Below is a small trained network, with its code and all its weights. Each question gives an input and a class and asks what happens when units are switched off, that is, made to give their printed mean instead of their output.

import numpy as np


def w(rows, s, z=0):
    codes = np.array(rows[::2]) - 128.0
    scale = np.full(codes.shape[1], s)
    scale[-1] = z or s
    return codes * scale


def norm(h):
    return h / np.sqrt((h * h).mean(-1, keepdims=True) + 1e-5)


def f(y):
    return y / 2 * (1 + np.tanh(0.7978845608 * (y + 0.044715 * y**3)))


def log_softmax(a):
    a = a - a.max(-1, keepdims=True)
    return a - np.log(np.exp(a).sum(-1, keepdims=True))


def net(x, mask):
    res = np.array(x, float).reshape(1, 4) / 4 @ E
    u = 0
    for l in range(2):
        y = f(norm(res) @ A[l][:, :-1].T + A[l][:, -1])
        res = res + np.where(mask[u : u + 7], y, B[l][:, -1]) @ B[l][:, :-1]
        u += 7
    return log_softmax(norm(res)[-1] @ U[:, :-1].T + U[:, -1])


A, B = {}, {}
E = w([
[189,254,94,120,111,184,166,128,130,108,129,183],'x0',
[129,130,128,129,128,129,128,128,127,126,129,126],'x1',
[255,98,121,53,124,74,134,89,222,121,126,114],'x2',
[59,182,144,145,209,152,150,31,252,207,95,41],'x3',
],0.0036)
A[0] = w([
[124,7,143,128,134,105,129,148,88,135,112,137,14],'0.n0',
[199,198,131,127,128,141,141,146,81,131,116,177,7],'0.n1',
[150,124,143,122,139,116,135,131,145,118,128,119,115],'0.n2',
[185,79,123,126,123,123,123,153,44,126,135,164,29],'0.n3',
[138,127,153,132,146,110,143,134,127,131,114,161,94],'0.n4',
[241,75,133,103,121,105,136,134,132,124,115,149,57],'0.n5',
[61,134,136,137,125,138,136,156,17,121,119,165,93],'0.n6',
],0.015,0.0018)
B[0] = w([
[47,159,68,96,65,128,131,45,178,72,186,35,212],'0.n0',
[21,121,81,98,71,110,123,43,178,78,179,6,206],'0.n1',
[81,156,115,199,150,179,97,169,59,161,140,133,146],'0.n2',
[60,146,246,125,128,102,191,118,109,110,1,146,232],'0.n3',
[81,71,128,100,183,141,159,152,132,108,178,143,128],'0.n4',
[239,112,90,179,169,154,76,198,107,202,173,215,221],'0.n5',
[244,113,90,164,175,152,82,190,115,194,172,203,254],'0.n6',
],0.0083,0.014)
A[1] = w([
[127,170,209,100,208,136,215,140,135,141,1,108,25],'1.n0',
[144,128,127,135,175,133,181,211,99,136,114,150,113],'1.n1',
[118,114,195,99,110,100,198,170,76,75,55,181,28],'1.n2',
[153,109,182,91,92,99,120,140,88,82,87,159,70],'1.n3',
[100,136,69,69,92,128,135,110,133,58,187,64,2],'1.n4',
[233,73,105,98,192,141,121,169,126,150,152,151,114],'1.n5',
[83,143,85,79,82,121,124,101,112,44,182,49,74],'1.n6',
],0.0098,0.00061)
B[1] = w([
[153,48,144,75,87,67,254,208,121,69,67,163,177],'1.n0',
[139,109,83,110,121,116,98,76,197,146,168,63,181],'1.n1',
[162,123,171,69,173,100,226,182,133,97,50,122,171],'1.n2',
[111,66,60,127,136,131,222,129,206,158,132,75,148],'1.n3',
[15,171,250,95,153,118,79,63,67,59,93,92,226],'1.n4',
[127,139,147,200,154,166,65,161,67,187,132,196,254],'1.n5',
[146,169,117,48,84,128,75,32,130,44,156,51,241],'1.n6',
],0.0068,0.0088)
U = w([
[177,139,107,188,155,162,83,154,98,199,164,190,254],'0',
[81,170,142,79,100,126,100,39,117,63,154,64,129],'1',
[137,100,151,99,126,95,255,161,148,118,58,141,4],'2',
],0.0077,0.00071)

Each question gives the input, the list of numbers given to net, and the class t.
The units are the neurons (one row each of A and B). Each row of codes is followed by its name. A weight is (code - 128) times the scale printed after its matrix; where a second scale follows, it is the last column's (A, B and U).
mask holds one flag per neuron, layer by layer. A switched-off neuron (its flag False) gives its mean, the last column of its row in B, instead of its output. The means were averaged over made-up inputs and are rounded, as every weight is.
A unit's drop is (log p(t) with every unit on - log p(t) with that unit switched off) / (log p(t) with every unit on - log p(t) with every unit switched off).
The circuit of an input: a set's keep is (log p(t) with only the set's units on - log p(t) with every unit switched off) / (log p(t) with every unit on - log p(t) with every unit switched off). Starting from the 12 units with the biggest drops (on a tie, the unit counted first), units are removed one at a time, each time the one whose removal leaves the highest keep (on an exact tie, the one counted first), for as long as the keep stays at least 0.8.
circuit, biggest first: the units of the circuit, biggest drop first
top k neurons: the k neurons with the biggest drops, biggest first
drop of u: that unit's drop, to one decimal
input [-6,-4,-6,2], class 0: circuit, biggest first	0.n6
input [-6,-1,-8,8], class 0: top 2 neurons	0.n3, 0.n0
input [-6,-1,1,8], class 2: top 2 neurons	0.n6, 0.n5
input [-2,-3,-2,-1], class 0: top 3 neurons	0.n6, 0.n1, 1.n6
input [4,-3,4,-1], class 0: top 2 neurons	0.n5, 0.n0
input [-6,-6,6,-8], class 2: top 3 neurons	0.n3, 0.n6, 0.n1
input [-2,2,6,-7], class 2: top 2 neurons	0.n3, 0.n6
input [-1,-8,2,-5], class 2: top 2 neurons	0.n3, 0.n5
input [-2,-3,-5,4], class 0: drop of 0.n3	2.6
input [6,-5,-3,-5], class 1: drop of 0.n1	5.7
input [-1,3,2,4], class 2: drop of 0.n5	1.1
